Here is a tiny trained network, its code and every weight. The questions are about switching its units off for an input and a class, where a switched-off unit gives its printed mean instead of its output.

import numpy as np


def w(rows, s, z=0):
    codes = np.array(rows[::2]) - 128.0
    scale = np.full(codes.shape[1], s)
    scale[-1] = z or s
    return codes * scale


def f(y):
    return y / 2 * (1 + np.tanh(0.7978845608 * (y + 0.044715 * y**3)))


def log_softmax(a):
    a = a - a.max(-1, keepdims=True)
    return a - np.log(np.exp(a).sum(-1, keepdims=True))


def net(x, mask):
    res = np.array(x, float).reshape(1, 3) / 4 @ E
    y = f(res @ A[0][:, :-1].T + A[0][:, -1])
    res = res + np.where(mask, y, B[0][:, -1]) @ B[0][:, :-1]
    return log_softmax(res[-1] @ U[:, :-1].T + U[:, -1])


A, B = {}, {}
E = w([
[108,81,252,146,140,133,85],'x0',
[41,169,127,24,128,136,85],'x1',
[193,168,184,75,33,173,63],'x2',
],0.012)
A[0] = w([
[140,114,125,141,168,92,188,109],'n1',
[86,77,121,174,224,109,177,76],'n2',
[202,95,217,235,150,111,131,247],'n3',
[170,121,149,126,169,105,129,46],'n4',
[235,151,81,85,77,121,147,169],'n5',
[121,78,171,34,49,63,231,81],'n6',
[112,107,96,245,184,120,192,200],'n7',
[142,147,247,42,86,144,40,219],'n8',
[104,157,122,2,127,119,102,122],'n9',
[9,111,12,140,220,107,178,252],'n10',
[120,172,214,155,66,130,176,75],'n11',
[207,83,177,94,153,161,106,146],'n12',
],0.013,0.0037)
B[0] = w([
[93,121,160,163,167,118,129,164],'n1',
[120,171,120,191,196,65,82,201],'n2',
[164,38,135,186,87,120,190,198],'n3',
[97,112,98,171,152,111,152,132],'n4',
[157,218,123,158,49,157,76,168],'n5',
[133,101,95,111,147,133,108,134],'n6',
[133,87,180,198,208,111,115,215],'n7',
[12,130,126,61,99,43,108,227],'n8',
[117,97,122,61,178,226,157,185],'n9',
[250,165,122,86,252,78,161,253],'n10',
[128,103,102,132,98,103,149,151],'n11',
[166,74,120,95,79,129,117,160],'n12',
],0.023,0.026)
U = w([
[223,198,112,197,89,253,15,41],'0',
[151,37,123,90,27,83,151,167],'1',
[182,1,177,213,95,163,163,13],'2',
[202,163,61,16,179,200,157,140],'3',
[139,159,93,98,41,196,23,3],'4',
[39,97,99,19,123,194,70,221],'5',
[209,125,158,177,242,101,110,242],'6',
],0.008,0.0025)

Each question gives the input, the list of numbers given to net, and the class t.
The units are the neurons (one row each of A and B). Each row of codes is followed by its name. A weight is (code - 128) times the scale printed after its matrix; where a second scale follows, it is the last column's (A, B and U).
mask holds one flag per neuron, in row order. A switched-off neuron (its flag False) gives its mean, the last column of its row in B, instead of its output. The means were averaged over made-up inputs and are rounded, as every weight is.
A unit's drop is (log p(t) with every unit on - log p(t) with that unit switched off) / (log p(t) with every unit on - log p(t) with every unit switched off).
The circuit of an input: a set's keep is (log p(t) with only the set's units on - log p(t) with every unit switched off) / (log p(t) with every unit on - log p(t) with every unit switched off). Starting from all 12 units, units are removed one at a time, each time the one whose removal leaves the highest keep (on an exact tie, the one counted first), for as long as the keep stays at least 0.8.
circuit, biggest first: the units of the circuit, biggest drop first
unit that matters most: the unit with the biggest drop
top k neurons: the k neurons with the biggest drops, biggest first
drop of u: that unit's drop, to one decimal
input [-4,-4,6], class 0: circuit, biggest first : (n5)
input [0,2,-1], class 3: circuit, biggest first : (n7, n2)
input [-6,1,5], class 4: top 2 neurons : (n10, n5)
input [-5,1,5], class 4: circuit, biggest first : (n10, n5)
input [-5,6,-4], class 3: circuit, biggest first : (n7, n9)
input [-2,6,-4], class 3: circuit, biggest first : (n7, n9)
input [-5,2,-1], class 3: top 2 neurons : (n7, n2)
input [6,-2,-3], class 2: top 2 neurons : (n10, n3)
input [8,-5,2], class 1: top 2 neurons : (n8, n7)
input [-6,2,8], class 5: top 3 neurons : (n9, n8, n10)
input [-3,-5,0], class 2: top 3 neurons : (n10, n2, n3)
input [-3,-7,6], class 0: top 2 neurons : (n5, n8)
input [-3,-7,2], class 2: top 2 neurons : (n10, n3)
input [-3,-5,8], class 4: unit that matters most : n5
input [-2,6,1], class 3: top 2 neurons : (n9, n1)
input [-7,2,5], class 4: top 2 neurons : (n10, n5)
input [-6,-2,7], class 4: top 2 neurons : (n10, n7)
input [-4,2,0], class 3: drop of n7 : 0.2
input [-8,-8,7], class 0: drop of n5 : 0.2
input [-2,8,-4], class 3: drop of n7 : 0.1
input [-7,6,8], class 5: drop of n9 : 0.1
input [-1,-2,8], class 1: unit that matters most : n8
